Below is a small trained network, with its code and all its weights. Each question gives an input and a target symbol and asks what happens when units are switched off, that is, made to give their printed mean instead of their output.

import numpy as np


def w(rows, s, z=0):
    codes = np.array(rows[::2]) - 128.0
    scale = np.full(codes.shape[1], s)
    scale[-1] = z or s
    return codes * scale


def softmax(a):
    e = np.exp(a - a.max(-1, keepdims=True))
    return e / e.sum(-1, keepdims=True)


def log_softmax(a):
    a = a - a.max(-1, keepdims=True)
    return a - np.log(np.exp(a).sum(-1, keepdims=True))


def net(x, mask):
    ids = ['Σγδηθμψ'.index(c) for c in x.split()]
    T = len(ids)
    res = E[ids] + P[:T]
    u = 0
    for l in range(3):
        r = res
        for j in range(2):
            rows = slice(2 * j, 2 * j + 2)
            q, k, v = (r @ M[l][rows].T for M in (Q, K, V))
            z = softmax(np.where(np.tri(T) > 0, q @ k.T / 2**0.5, -1e9)) @ v
            o = O[l][rows]
            res = res + np.where(mask[u + j], z, o[:, -1]) @ o[:, :-1]
        u += 2
    return log_softmax(res[-1] @ U[:, :-1].T + U[:, -1])


Q, K, V, O = {}, {}, {}, {}
E = w([
[166,21,139,135,220,122,140,130],'Σ',
[31,168,140,209,119,140,205,81],'γ',
[103,164,227,85,196,105,120,93],'δ',
[173,169,140,105,183,163,113,93],'η',
[111,180,8,116,71,76,113,204],'θ',
[144,82,86,140,92,197,145,50],'μ',
[137,60,149,120,161,173,99,106],'ψ',
],0.012)
P = w([
[237,95,194,224,111,108,2,119],'0',
[96,112,84,27,195,193,216,137],'1',
[104,127,112,84,167,173,194,127],'2',
[103,133,117,111,150,154,179,114],'3',
[103,142,116,134,146,143,170,108],'4',
[103,151,103,138,142,123,163,93],'5',
[114,164,96,156,143,116,155,80],'6',
[117,163,91,164,133,105,145,72],'7',
],0.0065)
Q[0] = w([
[238,60,54,161,158,65,115,185],'0.h0',
[125,172,254,68,128,181,43,91],'0.h0',
[169,142,170,10,248,109,67,172],'0.h1',
[199,124,121,76,158,77,21,214],'0.h1',
],0.0061)
K[0] = w([
[158,164,29,116,45,70,63,214],'0.h0',
[196,53,254,174,182,182,92,43],'0.h0',
[132,58,241,107,234,206,148,34],'0.h1',
[139,86,211,214,162,133,104,84],'0.h1',
],0.0088)
V[0] = w([
[135,61,157,79,232,215,177,62],'0.h0',
[71,177,48,63,85,48,131,255],'0.h0',
[46,163,145,162,165,206,254,8],'0.h1',
[158,54,237,120,234,189,147,10],'0.h1',
],0.0057)
O[0] = w([
[68,163,155,45,162,254,148,56,187],'0.h0',
[136,90,88,122,72,8,218,234,87],'0.h0',
[53,147,18,148,163,20,86,73,253],'0.h1',
[120,69,96,113,247,58,55,178,110],'0.h1',
],0.0048,0.0036)
Q[1] = w([
[159,105,196,130,154,54,70,157],'1.h0',
[49,192,156,111,156,76,174,125],'1.h0',
[134,83,99,97,107,153,210,153],'1.h1',
[132,254,163,127,126,114,151,131],'1.h1',
],0.0076)
K[1] = w([
[145,75,172,69,164,63,145,239],'1.h0',
[101,254,151,159,120,18,149,209],'1.h0',
[165,141,172,58,92,188,142,129],'1.h1',
[136,88,115,172,52,64,141,214],'1.h1',
],0.0087)
V[1] = w([
[60,254,134,159,149,168,165,62],'1.h0',
[65,176,100,190,81,86,220,109],'1.h0',
[164,91,168,91,171,160,20,96],'1.h1',
[131,87,52,116,136,64,74,159],'1.h1',
],0.006)
O[1] = w([
[180,94,106,110,189,224,87,222,253],'1.h0',
[194,1,199,46,134,172,80,162,217],'1.h0',
[216,49,157,102,111,168,110,213,106],'1.h1',
[43,171,144,163,126,117,147,230,143],'1.h1',
],0.0052,0.0071)
Q[2] = w([
[176,68,145,135,121,176,127,233],'2.h0',
[71,159,58,168,120,72,139,116],'2.h0',
[1,162,146,222,120,121,173,51],'2.h1',
[154,190,48,107,115,117,136,164],'2.h1',
],0.0066)
K[2] = w([
[253,83,187,165,94,156,107,195],'2.h0',
[84,127,23,82,152,74,179,157],'2.h0',
[100,167,28,16,125,114,196,175],'2.h1',
[89,148,193,126,165,211,161,3],'2.h1',
],0.0068)
V[2] = w([
[102,57,138,2,167,175,198,146],'2.h0',
[149,71,119,102,161,180,181,222],'2.h0',
[111,195,119,44,144,189,221,107],'2.h1',
[114,91,129,23,174,180,130,104],'2.h1',
],0.0042)
O[2] = w([
[87,254,100,197,59,32,230,36,201],'2.h0',
[104,215,78,244,192,135,174,114,197],'2.h0',
[161,160,37,172,212,144,85,31,2],'2.h1',
[182,218,86,158,81,125,183,42,129],'2.h1',
],0.0049,0.002)
U = w([
[143,66,161,179,147,74,176,103,1],'Σ',
[93,169,183,183,129,171,173,191,5],'γ',
[80,134,168,69,83,85,106,86,43],'δ',
[108,253,57,223,146,106,159,52,247],'η',
[131,148,92,91,61,113,88,228,120],'θ',
[203,138,164,61,56,137,170,62,50],'μ',
[161,27,129,81,193,173,35,166,214],'ψ',
],0.0057,0.0039)

Each question gives the input, a string of symbols that net reads in full, and the target symbol t.
The units are the heads (2 rows each of Q, K, V and O). Each row of codes is followed by its name. A weight is (code - 128) times the scale printed after its matrix; where a second scale follows, it is the last column's (O and U).
mask holds one flag per head, layer by layer. A switched-off head (its flag False) gives its mean, the last column of its rows in O, instead of its output. The means were averaged over made-up inputs and are rounded, as every weight is.
A unit's drop is (log p(t) with every unit on - log p(t) with that unit switched off) / (log p(t) with every unit on - log p(t) with every unit switched off).
The circuit of an input: a set's keep is (log p(t) with only the set's units on - log p(t) with every unit switched off) / (log p(t) with every unit on - log p(t) with every unit switched off). Starting from all 6 units, units are removed one at a time, each time the one whose removal leaves the highest keep (on an exact tie, the one counted first), for as long as the keep stays at least 0.8.
circuit, biggest first: the units of the circuit, biggest drop first
unit that matters most: the unit with the biggest drop
which heads matter: for each layer, one digit per head in row order, 1 if its drop is at least 0.15 and else 0, layers parted by /
drop when u is switched off: that unit's drop, to one decimal
input θ μ θ, target η: circuit, biggest first : 2.h1
input μ μ μ γ μ Σ Σ, target η: which heads matter : 01 / 10 / 11
input η θ γ θ, target η: which heads matter : 11 / 01 / 11
input γ δ Σ Σ ψ δ Σ, target η: which heads matter : 00 / 10 / 11
input η θ η, target η: which heads matter : 10 / 00 / 00
input δ μ Σ θ η, target η: which heads matter : 00 / 00 / 00
input θ θ Σ δ Σ, target Σ: circuit, biggest first : 1.h0, 0.h0
input μ Σ Σ δ μ, target η: circuit, biggest first : 1.h0, 2.h1
input γ ψ γ η ψ ψ ψ, target η: which heads matter : 00 / 10 / 11
input η δ μ δ, target η: which heads matter : 01 / 10 / 11
input μ δ γ η μ, target η: which heads matter : 10 / 10 / 11
input η θ γ γ Σ, target Σ: circuit, biggest first : 0.h0, 1.h0
input ψ ψ η η γ ψ, target η: circuit, biggest first : 0.h1, 1.h0
input μ μ θ δ η γ, target γ: unit that matters most : 1.h0
input η η θ ψ δ γ γ δ, target δ: which heads matter : 10 / 11 / 10
input Σ θ μ γ, target γ: which heads matter : 11 / 11 / 00
input θ ψ δ, target δ: circuit, biggest first : 0.h0, 1.h0, 2.h1
input μ η δ γ δ, target η: which heads matter : 01 / 00 / 11
input μ μ μ γ, target ψ: drop when 1.h0 is switched off : 1.9
input η θ Σ Σ μ μ, target μ: drop when 1.h0 is switched off : 0.1
input Σ μ ψ Σ ψ γ, target ψ: drop when 1.h0 is switched off : 1.8
